[[-63  18 -53  32 -76  44  -7 -47 -11 -72  10]
 [-21  12 -23  41   8 -27  36  85 -32 -42 -54]
 [ 10 -38   0   7  47  20 -84 -44 -21  39 -93]
 [  3   2 -33 -62   1 -29 -32 -51  41 -37  14]
 [-42  11  66 -17  25 -13 -11 -71  14  27 -24]
 [-37 -36 -39  -1  -9 -26 -51 -57  10  24  15]]
->
[[-37 -42   3  10 -21 -63]
 [-36  11   2 -38  12  18]
 [-39  66 -33   0 -23 -53]
 [ -1 -17 -62   7  41  32]
 [ -9  25   1  47   8 -76]
 [-26 -13 -29  20 -27  44]
 [-51 -11 -32 -84  36  -7]
 [-57 -71 -51 -44  85 -47]
 [ 10  14  41 -21 -32 -11]
 [ 24  27 -37  39 -42 -72]
 [ 15 -24  14 -93 -54  10]]

[[-99  45 -22 -28 -33 -24 -12]
 [-15  47 -52   4 -11  72 -52]
 [ 52  -7  -2  22  72  15  90]
 [-22 -10  18 -58  12   2 -37]
 [ 21  12 -12  -5   3  56  21]]
->
[[ 21 -22  52 -15 -99]
 [ 12 -10  -7  47  45]
 [-12  18  -2 -52 -22]
 [ -5 -58  22   4 -28]
 [  3  12  72 -11 -33]
 [ 56   2  15  72 -24]
 [ 21 -37  90 -52 -12]]

[[-21  22 -18  19 -22  24 -32 -23 -25]
 [ 44 -50 -88 -57  44 -48  -5  41  29]
 [ 66 -32 -98 -42  66 -28  28  62  58]]
->
[[ 66  44 -21]
 [-32 -50  22]
 [-98 -88 -18]
 [-42 -57  19]
 [ 66  44 -22]
 [-28 -48  24]
 [ 28  -5 -32]
 [ 62  41 -23]
 [ 58  29 -25]]

[[-13 -19  47   2 -31 -19 -44]
 [-21  14  -2  23  46  -3 -49]
 [-35  18  27  55  37  -4 -30]
 [  9 -33  -3 -21 -36  23  -3]
 [-75  84  22  29   6  10 -25]
 [-77  21  69  23 -64  17 -52]
 [ 24 -50 -11 -64 -94   4   8]
 [-18  27  37  32   7 -30 -24]
 [  6 -23 -29   4  14  12  -2]
 [ 28  -4   3 -55 -32 -11  30]]
->
[[ 28   6 -18  24 -77 -75   9 -35 -21 -13]
 [ -4 -23  27 -50  21  84 -33  18  14 -19]
 [  3 -29  37 -11  69  22  -3  27  -2  47]
 [-55   4  32 -64  23  29 -21  55  23   2]
 [-32  14   7 -94 -64   6 -36  37  46 -31]
 [-11  12 -30   4  17  10  23  -4  -3 -19]
 [ 30  -2 -24   8 -52 -25  -3 -30 -49 -44]]

[[-15  32  -6   2   8 -34  14   7   6  13 -21   7]
 [ 20 -52  10 -25 -37  16  -6  -5   5 -19  41   1]
 [ 14 -82  34 -17  -6   9  27  -4  33 -21   4 -24]
 [  6 -73  39 -24 -14 -37  45  -4  46 -12   1 -20]
 [  9  31  -7  32  13  24 -46 -23 -41   8  18  -3]
 [-16  17 -11  -8  10  -8  24  21  15   5 -31   8]]
->
[[-16   9   6  14  20 -15]
 [ 17  31 -73 -82 -52  32]
 [-11  -7  39  34  10  -6]
 [ -8  32 -24 -17 -25   2]
 [ 10  13 -14  -6 -37   8]
 [ -8  24 -37   9  16 -34]
 [ 24 -46  45  27  -6  14]
 [ 21 -23  -4  -4  -5   7]
 [ 15 -41  46  33   5   6]
 [  5   8 -12 -21 -19  13]
 [-31  18   1   4  41 -21]
 [  8  -3 -20 -24   1   7]]

[[  51  -14   42  -62   -5  -20  -58  -64  -22  -58   37   79   10   53]
 [  69  -30   44  -46   -9    1  -64  -60  -17  -50   18   92   13   40]
 [  20  -14   24 -100   -7   -8  -51  -70  -13  -83   -1  116   -3   39]]
->
[[  20   69   51]
 [ -14  -30  -14]
 [  24   44   42]
 [-100  -46  -62]
 [  -7   -9   -5]
 [  -8    1  -20]
 [ -51  -64  -58]
 [ -70  -60  -64]
 [ -13  -17  -22]
 [ -83  -50  -58]
 [  -1   18   37]
 [ 116   92   79]
 [  -3   13   10]
 [  39   40   53]]

[[ 19   2 -51  88 -37  -6]
 [-67 -12  16  -6 -21  23]
 [-15 -12  -4 -19 -21 -60]
 [-42 -95  17  51  17 -34]]
->
[[-42 -15 -67  19]
 [-95 -12 -12   2]
 [ 17  -4  16 -51]
 [ 51 -19  -6  88]
 [ 17 -21 -21 -37]
 [-34 -60  23  -6]]

[[-42  16 -59 -54   0 -66  -3]
 [ 14   5  -5 -14 -29  29  47]
 [ 57 -28  18 -14 -33 -62 -28]
 [-22   7 -24  -2  37  71  45]
 [ 57  55  -4 -27 -26  14 -35]
 [  3   8 -35  17  37   0 -45]
 [ 23 -24  15  31   2  60 -11]
 [-84  40  31  53 -16  32  64]
 [ 19 -16 -48  22   1 -12  -7]
 [ 19   3 -23 -51 -32 -68  54]
 [-53  70  44  57   8   2   5]]
->
[[-53  19  19 -84  23   3  57 -22  57  14 -42]
 [ 70   3 -16  40 -24   8  55   7 -28   5  16]
 [ 44 -23 -48  31  15 -35  -4 -24  18  -5 -59]
 [ 57 -51  22  53  31  17 -27  -2 -14 -14 -54]
 [  8 -32   1 -16   2  37 -26  37 -33 -29   0]
 [  2 -68 -12  32  60   0  14  71 -62  29 -66]
 [  5  54  -7  64 -11 -45 -35  45 -28  47  -3]]
---
[[  10   10  -25 -109  -51]
 [  -3   -3  -23  108   77]
 [   8    9  -25 -109  -52]
 [  -1    6  -22 -108  -56]
 [   2   -1  -25   99   76]]
->
[  10   -3  -25 -108   76]

[[  0  -4 -13   0]
 [ 45   0  33  44]
 [ 89 -14 -23  21]
 [ 33 -27 -66   9]
 [ 42   0   0  14]]
->
[  0   0 -23   9]

[[ 35 -92  40  27]
 [  9  14 -11   4]
 [-28  46 -13 -23]
 [-33  57 -10 -25]
 [ -2   4  -5  -1]]
->
[ 35  14 -13 -25]

[[ 57 -89]
 [  4  -1]
 [ 50 -80]
 [  5  -3]
 [-15  31]]
->
[57 -1]

[[ 82  59 -36  76 -36]
 [-17 -19 -33 -20 -34]
 [ 55  32 -19  47 -19]
 [-55 -36  37 -51  37]
 [ 33  13 -63  24 -63]]
->
[ 82 -19 -19 -51 -63]

[[  -3   83    0]
 [ -25   31   94]
 [-108   80   -6]
 [  62   21  103]
 [ -80 -112  -73]]
->
[-3 31 -6]

[[-41 -79  30 -11]
 [-21  -6  36  -1]
 [ 27 -53 -97 -12]
 [-39 -17 -54  28]
 [ 16 -31 -29  -4]]
->
[-41  -6 -97  28]

[[-14 -89]
 [ 72   7]
 [-20  57]]
->
[-14   7]
